Below is a small trained network, with its code and all its weights. Each question gives an input and a target symbol and asks what happens when units are switched off, that is, made to give their printed mean instead of their output.

import numpy as np


def w(rows, s, z=0):
    codes = np.array(rows[::2]) - 128.0
    scale = np.full(codes.shape[1], s)
    scale[-1] = z or s
    return codes * scale


def norm(h):
    return h / np.sqrt((h * h).mean(-1, keepdims=True) + 1e-5)


def f(y):
    return np.maximum(y, 0)


def softmax(a):
    e = np.exp(a - a.max(-1, keepdims=True))
    return e / e.sum(-1, keepdims=True)


def log_softmax(a):
    a = a - a.max(-1, keepdims=True)
    return a - np.log(np.exp(a).sum(-1, keepdims=True))


def net(x, mask):
    ids = ['βγδεθμξσψω'.index(c) for c in x.split()]
    T = len(ids)
    res = E[ids] + P[:T]
    u = 0
    for l in range(2):
        q, k, v = (norm(res) @ M[l].T for M in (Q, K, V))
        z = softmax(np.where(np.tri(T) > 0, q @ k.T / 4**0.5, -1e9)) @ v
        res = res + np.where(mask[u], z, O[l][:, -1]) @ O[l][:, :-1]
        u += 1
        y = f(norm(res) @ A[l][:, :-1].T + A[l][:, -1])
        res = res + np.where(mask[u : u + 16], y, B[l][:, -1]) @ B[l][:, :-1]
        u += 16
    return log_softmax(norm(res)[-1] @ U[:, :-1].T + U[:, -1])


Q, K, V, O, A, B = {}, {}, {}, {}, {}, {}
E = w([
[66,159,125,139,100],'β',
[40,120,119,165,96],'γ',
[140,140,88,178,171],'δ',
[129,147,99,98,85],'ε',
[193,61,148,105,79],'θ',
[40,143,36,142,27],'μ',
[177,7,212,172,140],'ξ',
[28,79,146,94,86],'σ',
[203,154,132,74,30],'ψ',
[107,128,169,152,101],'ω',
],0.021)
P = w([
[153,52,96,205,47],'0',
[84,99,117,93,174],'1',
[120,105,132,167,4],'2',
[76,151,168,86,145],'3',
[110,160,144,179,54],'4',
[75,149,150,115,187],'5',
],0.011)
Q[0] = w([
[150,113,167,230,188],'0.h1',
[110,91,58,32,248],'0.h1',
[152,183,92,123,129],'0.h1',
[111,189,146,85,228],'0.h1',
],0.013)
K[0] = w([
[144,108,121,178,142],'0.h1',
[114,95,5,104,172],'0.h1',
[185,147,102,128,96],'0.h1',
[97,141,49,139,153],'0.h1',
],0.014)
V[0] = w([
[209,44,91,72,113],'0.h1',
[133,255,75,42,157],'0.h1',
[174,145,171,148,142],'0.h1',
[50,59,174,86,93],'0.h1',
],0.0061)
O[0] = w([
[108,252,190,143,145,120],'0.h1',
[154,156,148,111,124,1],'0.h1',
[121,86,111,174,2,95],'0.h1',
[112,156,103,208,219,237],'0.h1',
],0.0084,0.0044)
A[0] = w([
[99,128,144,79,165,101],'0.n1',
[186,97,55,121,163,89],'0.n2',
[96,146,47,138,110,27],'0.n3',
[181,184,71,42,113,116],'0.n4',
[86,119,64,168,51,108],'0.n5',
[91,124,91,104,84,132],'0.n6',
[104,143,115,34,193,44],'0.n7',
[113,92,198,120,152,149],'0.n8',
[246,87,175,205,119,114],'0.n9',
[90,92,111,90,171,54],'0.n10',
[81,57,144,207,137,37],'0.n11',
[98,167,148,127,174,75],'0.n12',
[145,172,61,164,109,1],'0.n13',
[179,140,98,163,107,75],'0.n14',
[173,128,228,92,192,115],'0.n15',
[108,199,58,48,153,47],'0.n16',
],0.013,0.0044)
B[0] = w([
[200,60,226,151,74,154],'0.n1',
[206,117,59,103,147,141],'0.n2',
[104,207,73,136,154,182],'0.n3',
[56,32,147,39,217,166],'0.n4',
[161,121,94,83,172,254],'0.n5',
[190,155,104,215,196,194],'0.n6',
[194,133,253,232,147,159],'0.n7',
[85,61,151,143,54,169],'0.n8',
[65,224,21,131,177,200],'0.n9',
[62,217,138,184,43,165],'0.n10',
[156,118,197,40,111,241],'0.n11',
[141,169,104,32,111,154],'0.n12',
[63,77,143,133,19,148],'0.n13',
[118,173,150,33,133,147],'0.n14',
[150,63,27,111,161,147],'0.n15',
[129,241,47,137,156,167],'0.n16',
],0.0074,0.0094)
Q[1] = w([
[65,163,121,125,76],'1.h1',
[60,99,55,98,1],'1.h1',
[82,167,151,130,125],'1.h1',
[144,89,51,178,28],'1.h1',
],0.0096)
K[1] = w([
[104,148,161,115,47],'1.h1',
[170,99,207,67,12],'1.h1',
[101,128,161,122,109],'1.h1',
[191,67,97,97,42],'1.h1',
],0.011)
V[1] = w([
[253,53,149,103,104],'1.h1',
[109,28,112,98,27],'1.h1',
[53,171,232,42,69],'1.h1',
[131,98,176,10,180],'1.h1',
],0.0056)
O[1] = w([
[252,139,184,179,110,2],'1.h1',
[147,60,71,193,135,166],'1.h1',
[62,81,89,99,70,186],'1.h1',
[165,98,176,87,78,130],'1.h1',
],0.011,0.0031)
A[1] = w([
[149,84,116,133,94,91],'1.n1',
[127,72,104,133,131,140],'1.n2',
[125,128,170,122,184,18],'1.n3',
[144,82,127,102,154,135],'1.n4',
[102,115,249,121,167,44],'1.n5',
[109,96,154,224,123,172],'1.n6',
[119,91,150,141,18,78],'1.n7',
[173,75,110,155,104,80],'1.n8',
[152,167,96,119,102,223],'1.n9',
[142,122,169,191,143,2],'1.n10',
[148,135,134,176,69,58],'1.n11',
[99,117,138,150,79,75],'1.n12',
[92,158,146,124,121,121],'1.n13',
[122,108,186,95,85,111],'1.n14',
[164,131,153,172,150,49],'1.n15',
[120,55,196,184,140,130],'1.n16',
],0.018,0.0065)
B[1] = w([
[210,157,52,157,179,173],'1.n1',
[162,117,121,60,156,211],'1.n2',
[215,151,24,184,92,136],'1.n3',
[137,129,143,94,199,172],'1.n4',
[155,128,28,157,138,157],'1.n5',
[63,149,166,149,72,220],'1.n6',
[177,151,57,91,91,211],'1.n7',
[170,42,74,112,175,174],'1.n8',
[117,104,225,146,106,254],'1.n9',
[139,128,127,129,17,134],'1.n10',
[233,60,115,49,156,142],'1.n11',
[212,117,155,121,115,169],'1.n12',
[177,144,132,76,115,196],'1.n13',
[114,162,190,191,124,172],'1.n14',
[103,136,151,178,7,139],'1.n15',
[72,191,184,148,139,219],'1.n16',
],0.011,0.0074)
U = w([
[199,175,182,221,182,239],'β',
[100,209,30,200,159,126],'γ',
[81,247,146,95,148,2],'δ',
[35,34,86,85,74,23],'ε',
[201,240,82,109,212,33],'θ',
[208,140,147,88,25,125],'μ',
[88,83,169,173,222,209],'ξ',
[160,138,194,16,185,50],'σ',
[215,60,55,114,170,210],'ψ',
[62,89,194,241,71,216],'ω',
],0.012,0.0043)

Each question gives the input, a string of symbols that net reads in full, and the target symbol t.
The units are the heads (4 rows each of Q, K, V and O) and the neurons (one row each of A and B). Each row of codes is followed by its name. A weight is (code - 128) times the scale printed after its matrix; where a second scale follows, it is the last column's (O, A, B and U).
mask holds one flag per unit, layer by layer, with each layer's heads first. A switched-off unit (its flag False) gives its mean, the last column of its rows in O or B, instead of its output. The means were averaged over made-up inputs and are rounded, as every weight is.
A unit's drop is (log p(t) with every unit on - log p(t) with that unit switched off) / (log p(t) with every unit on - log p(t) with every unit switched off).
The circuit of an input: a set's keep is (log p(t) with only the set's units on - log p(t) with every unit switched off) / (log p(t) with every unit on - log p(t) with every unit switched off). Starting from the 12 units with the biggest drops (on a tie, the unit counted first), units are removed one at a time, each time the one whose removal leaves the highest keep (on an exact tie, the one counted first), for as long as the keep stays at least 0.8.
circuit, biggest first: the units of the circuit, biggest drop first
unit that matters most: the unit with the biggest drop
top k neurons: the k neurons with the biggest drops, biggest first
top k neurons in layer l: the k neurons of layer l with the biggest drops, biggest first
input ξ θ ξ θ θ, target ω: top 2 neurons in layer 0 => (0.n9; 0.n6)
input μ ψ σ μ ξ γ, target ε: circuit, biggest first => (1.h1; 0.n9; 1.n16)
input ψ β β, target μ: circuit, biggest first => (0.n4; 1.n11; 0.n9)
input μ θ ξ, target ω: circuit, biggest first => (1.n6)
input ω ε β, target ψ: top 2 neurons in layer 0 => (0.n16; 0.n11)
input β β γ, target ξ: top 3 neurons => (0.n1; 0.n3; 0.n7)
input θ ψ γ, target μ: top 2 neurons => (0.n6; 0.n5)
input μ ψ ξ γ μ, target ω: top 4 neurons => (0.n11; 0.n8; 1.n9; 0.n6)
input β β ξ γ β, target ω: circuit, biggest first => (0.n16; 1.n7; 1.n2)
input ω μ μ ψ μ, target μ: circuit, biggest first => (1.h1; 0.n9)
input ε ε β, target σ: top 2 neurons => (0.n5; 0.n1)
input γ β ψ δ ε, target μ: top 3 neurons => (0.n13; 0.n9; 0.n3)
input ε γ ξ μ ε, target ω: top 3 neurons in layer 1 => (1.n9; 1.n7; 1.n1)
input ξ θ ε σ δ, target ε: unit that matters most => 0.n13
input θ δ δ ω, target μ: top 2 neurons => (1.n7; 0.n8)
input ξ ε ψ σ δ, target μ: top 2 neurons in layer 0 => (0.n13; 0.n6)
input ψ β ξ, target μ: top 3 neurons in layer 1 => (1.n7; 1.n6; 1.n16)
input β ε ε, target σ: top 2 neurons in layer 0 => (0.n4; 0.n5)
input γ γ μ ξ β, target ω: top 2 neurons in layer 1 => (1.n7; 1.n2)
input ω β ξ, target ψ: circuit, biggest first => (1.n8)
input β ψ β, target μ: top 3 neurons => (0.n9; 0.n5; 0.n4)
input μ δ γ, target γ: top 2 neurons in layer 0 => (0.n6; 0.n4)
